Below is a small trained network, with its code and all its weights. Each question gives an input and a class and asks what happens when units are switched off, that is, made to give their printed mean instead of their output.

import numpy as np


def w(rows, s, z=0):
    codes = np.array(rows[::2]) - 128.0
    scale = np.full(codes.shape[1], s)
    scale[-1] = z or s
    return codes * scale


def norm(h):
    return h / np.sqrt((h * h).mean(-1, keepdims=True) + 1e-5)


def f(y):
    return np.maximum(y, 0)


def log_softmax(a):
    a = a - a.max(-1, keepdims=True)
    return a - np.log(np.exp(a).sum(-1, keepdims=True))


def net(x, mask):
    res = np.array(x, float).reshape(1, 4) / 4 @ E
    u = 0
    for l in range(2):
        y = f(norm(res) @ A[l][:, :-1].T + A[l][:, -1])
        res = res + np.where(mask[u : u + 10], y, B[l][:, -1]) @ B[l][:, :-1]
        u += 10
    return log_softmax(norm(res)[-1] @ U[:, :-1].T + U[:, -1])


A, B = {}, {}
E = w([
[194,102,139,192,100,165,191],'x0',
[246,159,199,68,180,198,94],'x1',
[117,19,49,194,170,199,3],'x2',
[61,40,250,115,96,129,134],'x3',
],0.0047)
A[0] = w([
[92,59,218,129,88,115,124,130],'0.n0',
[67,72,237,81,68,154,114,2],'0.n1',
[220,65,158,179,65,136,206,66],'0.n2',
[175,140,254,42,114,188,77,92],'0.n3',
[69,186,157,24,169,36,79,114],'0.n4',
[51,118,134,132,67,121,147,124],'0.n5',
[201,108,148,93,128,142,137,185],'0.n6',
[111,171,197,66,146,153,196,122],'0.n7',
[108,183,61,138,165,113,155,158],'0.n8',
[84,145,129,63,105,142,34,81],'0.n9',
],0.0089,0.0046)
B[0] = w([
[164,206,123,127,127,109,52,235],'0.n0',
[246,220,180,73,58,92,81,213],'0.n1',
[190,45,13,186,136,20,126,202],'0.n2',
[129,109,30,59,123,209,160,253],'0.n3',
[196,58,69,226,137,77,144,243],'0.n4',
[88,131,121,80,74,191,181,212],'0.n5',
[82,124,67,81,104,122,66,211],'0.n6',
[41,125,193,255,186,175,163,224],'0.n7',
[127,219,201,84,100,156,87,218],'0.n8',
[188,56,59,176,187,54,157,187],'0.n9',
],0.0071,0.0059)
A[1] = w([
[132,203,111,170,141,137,42,114],'1.n0',
[88,44,171,153,123,153,38,117],'1.n1',
[61,110,113,85,2,121,108,113],'1.n2',
[152,78,66,124,130,16,150,55],'1.n3',
[196,90,162,205,136,131,163,133],'1.n4',
[160,95,135,74,212,166,72,145],'1.n5',
[152,77,151,88,126,103,47,243],'1.n6',
[35,120,103,131,47,74,116,2],'1.n7',
[102,63,114,129,134,208,47,162],'1.n8',
[83,160,127,153,113,179,218,82],'1.n9',
],0.0085,0.0037)
B[1] = w([
[170,159,217,75,20,87,183,244],'1.n0',
[111,160,235,160,170,36,218,179],'1.n1',
[127,167,102,9,146,253,104,217],'1.n2',
[241,42,58,128,171,62,62,228],'1.n3',
[94,115,127,125,143,28,92,202],'1.n4',
[59,114,104,133,127,165,163,226],'1.n5',
[148,197,189,161,62,35,179,249],'1.n6',
[150,67,17,94,174,212,118,193],'1.n7',
[46,87,160,130,178,148,142,253],'1.n8',
[47,34,215,112,186,137,104,189],'1.n9',
],0.0077,0.0051)
U = w([
[183,38,72,145,162,42,125,153],'0',
[161,209,184,77,68,131,141,166],'1',
[72,65,73,48,178,253,154,171],'2',
[36,82,217,159,192,84,194,168],'3',
[129,90,136,115,128,128,109,147],'4',
[140,134,129,174,154,192,27,3],'5',
],0.013,0.0072)

Each question gives the input, the list of numbers given to net, and the class t.
The units are the neurons (one row each of A and B). Each row of codes is followed by its name. A weight is (code - 128) times the scale printed after its matrix; where a second scale follows, it is the last column's (A, B and U).
mask holds one flag per neuron, layer by layer. A switched-off neuron (its flag False) gives its mean, the last column of its row in B, instead of its output. The means were averaged over made-up inputs and are rounded, as every weight is.
A unit's drop is (log p(t) with every unit on - log p(t) with that unit switched off) / (log p(t) with every unit on - log p(t) with every unit switched off).
The circuit of an input: a set's keep is (log p(t) with only the set's units on - log p(t) with every unit switched off) / (log p(t) with every unit on - log p(t) with every unit switched off). Starting from the 12 units with the biggest drops (on a tie, the unit counted first), units are removed one at a time, each time the one whose removal leaves the highest keep (on an exact tie, the one counted first), for as long as the keep stays at least 0.8.
circuit, biggest first: the units of the circuit, biggest drop first
k most important neurons: the k neurons with the biggest drops, biggest first
top k neurons in layer l: the k neurons of layer l with the biggest drops, biggest first
input [5,-6,2,-8], class 1: most important neuron	0.n8
input [1,2,-7,-5], class 3: circuit, biggest first	0.n7, 1.n9
input [-1,4,-3,-2], class 2: top 2 neurons in layer 0	0.n3, 0.n6
input [3,-8,-5,8], class 1: 2 most important neurons	0.n1, 0.n0
input [5,3,-2,4], class 0: 2 most important neurons	0.n2, 0.n8
input [7,3,8,3], class 3: circuit, biggest first	1.n1, 1.n8
input [6,0,-6,1], class 0: 2 most important neurons	0.n2, 1.n3
input [6,1,6,8], class 1: 4 most important neurons	0.n1, 0.n0, 0.n4, 0.n9
input [-5,-5,-4,3], class 0: 2 most important neurons	0.n4, 0.n3
input [-7,-4,4,-8], class 1: circuit, biggest first	0.n8, 1.n0
input [6,-5,-8,-3], class 3: 2 most important neurons	0.n7, 0.n4
input [6,3,-6,-6], class 0: top 4 neurons in layer 0	0.n2, 0.n5, 0.n0, 0.n1
input [-8,-7,1,7], class 0: top 4 neurons in layer 0	0.n4, 0.n9, 0.n8, 0.n3
input [5,8,8,2], class 2: circuit, biggest first	1.n5
input [-4,7,8,7], class 3: top 3 neurons in layer 1	1.n8, 1.n6, 1.n1
input [2,2,7,8], class 1: top 2 neurons in layer 0	0.n1, 0.n0
input [7,-6,8,7], class 3: 2 most important neurons	1.n1, 0.n4
input [2,5,5,-8], class 1: 2 most important neurons	1.n0, 0.n3
input [-5,-8,-3,-6], class 2: top 2 neurons in layer 1	1.n7, 1.n6
input [3,2,-5,0], class 3: top 3 neurons in layer 0	0.n7, 0.n4, 0.n9
input [0,-4,8,6], class 3: circuit, biggest first	1.n1
input [-5,6,0,0], class 2: 2 most important neurons	0.n3, 0.n2
input [-3,-4,1,0], class 2: 2 most important neurons	0.n5, 0.n2
input [7,-4,-7,6], class 0: top 3 neurons in layer 0	0.n2, 0.n8, 0.n0
input [0,7,6,4], class 2: top 2 neurons in layer 0	0.n3, 0.n7
input [7,-8,1,-4], class 2: 2 most important neurons	0.n4, 0.n9
